Below is a small trained network, with its code and all its weights. Each question gives an input and a class and asks what happens when units are switched off, that is, made to give their printed mean instead of their output.

import numpy as np


def w(rows, s, z=0):
    codes = np.array(rows[::2]) - 128.0
    scale = np.full(codes.shape[1], s)
    scale[-1] = z or s
    return codes * scale


def f(y):
    return np.maximum(y, 0)


def log_softmax(a):
    a = a - a.max(-1, keepdims=True)
    return a - np.log(np.exp(a).sum(-1, keepdims=True))


def net(x, mask):
    res = np.array(x, float).reshape(1, 3) / 4 @ E
    y = f(res @ A[0][:, :-1].T + A[0][:, -1])
    res = res + np.where(mask, y, B[0][:, -1]) @ B[0][:, :-1]
    return log_softmax(res[-1] @ U[:, :-1].T + U[:, -1])


A, B = {}, {}
E = w([
[227,66,183,191,1,223,45,104],'x0',
[218,123,3,143,137,117,220,235],'x1',
[55,231,51,161,38,169,215,90],'x2',
],0.0091)
A[0] = w([
[101,179,112,11,198,63,161,119,85],'neuron 1',
[83,106,185,72,95,74,139,49,80],'neuron 2',
[30,198,134,146,195,27,116,124,124],'neuron 3',
[130,88,82,228,90,152,88,123,79],'neuron 4',
[43,135,95,42,143,87,123,179,82],'neuron 5',
[172,107,23,179,113,103,111,228,116],'neuron 6',
[177,113,107,119,115,180,90,98,245],'neuron 7',
[99,154,134,85,253,166,180,140,115],'neuron 8',
[121,137,164,206,47,163,116,137,135],'neuron 9',
[103,173,86,101,39,185,184,75,131],'neuron 10',
[69,134,226,103,128,94,119,99,113],'neuron 11',
[64,142,94,227,93,174,185,99,63],'neuron 12',
[152,108,143,225,68,185,89,180,90],'neuron 13',
[55,140,160,163,120,97,74,100,171],'neuron 14',
[57,183,94,58,113,84,175,148,121],'neuron 15',
[104,113,126,108,163,95,134,151,201],'neuron 16',
[86,202,92,195,68,109,136,119,92],'neuron 17',
[121,103,76,107,80,221,181,73,181],'neuron 18',
[158,131,86,178,150,142,207,171,132],'neuron 19',
[143,123,129,118,100,166,52,173,94],'neuron 20',
[102,203,88,178,82,177,173,75,99],'neuron 21',
[119,135,81,56,90,84,176,48,144],'neuron 22',
[177,94,128,158,83,178,91,170,137],'neuron 23',
[87,125,64,107,207,52,147,146,92],'neuron 24',
[128,156,197,142,60,156,56,167,129],'neuron 25',
[164,77,198,40,201,98,104,153,82],'neuron 26',
[170,82,68,173,167,105,112,161,109],'neuron 27',
[107,191,75,183,103,193,197,121,130],'neuron 28',
[119,118,181,161,76,201,128,194,85],'neuron 29',
[163,148,116,160,65,162,113,109,103],'neuron 30',
[68,97,184,145,154,135,120,85,103],'neuron 31',
[109,125,157,145,125,122,133,85,101],'neuron 32',
[36,159,179,107,121,132,77,102,102],'neuron 33',
[144,89,84,125,139,137,166,217,109],'neuron 34',
[192,120,71,86,93,85,204,157,75],'neuron 35',
[154,114,240,143,114,67,103,229,88],'neuron 36',
[178,2,132,33,178,111,75,248,124],'neuron 37',
[105,169,173,144,144,165,64,129,175],'neuron 38',
[179,108,80,154,135,198,122,115,141],'neuron 39',
],0.0091,0.012)
B[0] = w([
[170,104,146,116,158,230,136,163,221],'neuron 1',
[74,60,115,139,32,209,129,82,169],'neuron 2',
[165,120,91,101,165,201,69,189,232],'neuron 3',
[146,120,118,84,125,207,71,126,170],'neuron 4',
[145,124,142,86,188,254,165,101,188],'neuron 5',
[60,79,23,184,61,149,166,126,211],'neuron 6',
[147,198,59,88,174,57,160,197,250],'neuron 7',
[168,140,160,123,205,204,147,168,207],'neuron 8',
[110,173,123,124,209,210,109,198,209],'neuron 9',
[189,143,220,112,120,45,108,72,212],'neuron 10',
[117,74,70,175,137,117,189,103,192],'neuron 11',
[114,100,197,138,142,164,73,51,176],'neuron 12',
[117,125,111,82,166,240,108,142,205],'neuron 13',
[78,105,44,134,110,69,238,152,208],'neuron 14',
[164,153,183,107,151,175,103,180,211],'neuron 15',
[141,168,134,13,125,40,89,236,212],'neuron 16',
[109,126,189,106,94,127,47,84,180],'neuron 17',
[105,168,169,106,138,69,128,130,211],'neuron 18',
[53,81,72,130,47,94,176,115,200],'neuron 19',
[150,141,174,83,169,192,114,126,166],'neuron 20',
[203,145,189,177,69,76,87,39,199],'neuron 21',
[124,144,158,109,130,89,85,141,181],'neuron 22',
[136,175,109,128,173,189,103,203,213],'neuron 23',
[149,161,122,112,149,198,84,126,215],'neuron 24',
[125,131,124,99,163,162,153,176,207],'neuron 25',
[172,118,221,161,98,116,46,32,201],'neuron 26',
[99,87,130,202,44,120,176,65,176],'neuron 27',
[166,163,183,139,94,56,119,62,210],'neuron 28',
[181,120,143,139,150,205,123,159,171],'neuron 29',
[164,147,151,70,148,230,116,162,180],'neuron 30',
[61,83,110,209,74,152,183,106,173],'neuron 31',
[92,67,88,159,64,182,137,151,147],'neuron 32',
[98,23,57,169,62,162,175,138,190],'neuron 33',
[70,83,68,179,46,171,192,104,187],'neuron 34',
[118,93,93,214,105,213,152,85,182],'neuron 35',
[133,132,211,222,126,128,76,110,177],'neuron 36',
[165,132,247,211,137,30,82,77,252],'neuron 37',
[71,105,63,91,67,61,193,173,202],'neuron 38',
[107,143,112,68,153,164,179,176,182],'neuron 39',
],0.0059,0.013)
U = w([
[170,144,100,108,234,218,98,159,66],'0',
[91,23,22,223,75,132,197,63,90],'1',
[178,126,212,187,144,64,49,12,88],'2',
[137,182,55,95,199,2,160,213,246],'3',
],0.0098,0.011)

Each question gives the input, the list of numbers given to net, and the class t.
The units are the neurons (one row each of A and B). Each row of codes is followed by its name. A weight is (code - 128) times the scale printed after its matrix; where a second scale follows, it is the last column's (A, B and U).
mask holds one flag per neuron, in row order. A switched-off neuron (its flag False) gives its mean, the last column of its row in B, instead of its output. The means were averaged over made-up inputs and are rounded, as every weight is.
A unit's drop is (log p(t) with every unit on - log p(t) with that unit switched off) / (log p(t) with every unit on - log p(t) with every unit switched off).
The circuit of an input: a set's keep is (log p(t) with only the set's units on - log p(t) with every unit switched off) / (log p(t) with every unit on - log p(t) with every unit switched off). Starting from the 12 units with the biggest drops (on a tie, the unit counted first), units are removed one at a time, each time the one whose removal leaves the highest keep (on an exact tie, the one counted first), for as long as the keep stays at least 0.8.
circuit, biggest first: the units of the circuit, biggest drop first
k most important neurons: the k neurons with the biggest drops, biggest first
drop of u: that unit's drop, to one decimal
input [-8,1,-8], class 0: circuit, biggest first	[neuron 1]
input [2,0,3], class 3: 2 most important neurons	[neuron 37; neuron 26]
input [-2,5,5], class 1: 3 most important neurons	[neuron 19; neuron 6; neuron 37]
input [6,1,8], class 2: 2 most important neurons	[neuron 21; neuron 10]
input [-6,6,-3], class 0: 4 most important neurons	[neuron 24; neuron 8; neuron 1; neuron 16]
input [-1,3,1], class 3: 3 most important neurons	[neuron 33; neuron 2; neuron 31]
input [6,-6,-6], class 0: 3 most important neurons	[neuron 25; neuron 23; neuron 20]
input [-4,-5,6], class 2: 3 most important neurons	[neuron 10; neuron 21; neuron 6]
input [-3,0,-2], class 3: 4 most important neurons	[neuron 13; neuron 16; neuron 9; neuron 30]
input [2,4,3], class 1: 2 most important neurons	[neuron 16; neuron 6]
input [1,-5,6], class 2: 2 most important neurons	[neuron 10; neuron 21]
input [-6,-2,-7], class 2: drop of neuron 9	0.2
input [-7,-8,-3], class 1: drop of neuron 31	0.4
input [-6,5,-7], class 2: circuit, biggest first	[neuron 37]
input [4,-5,4], class 1: drop of neuron 33	0.3
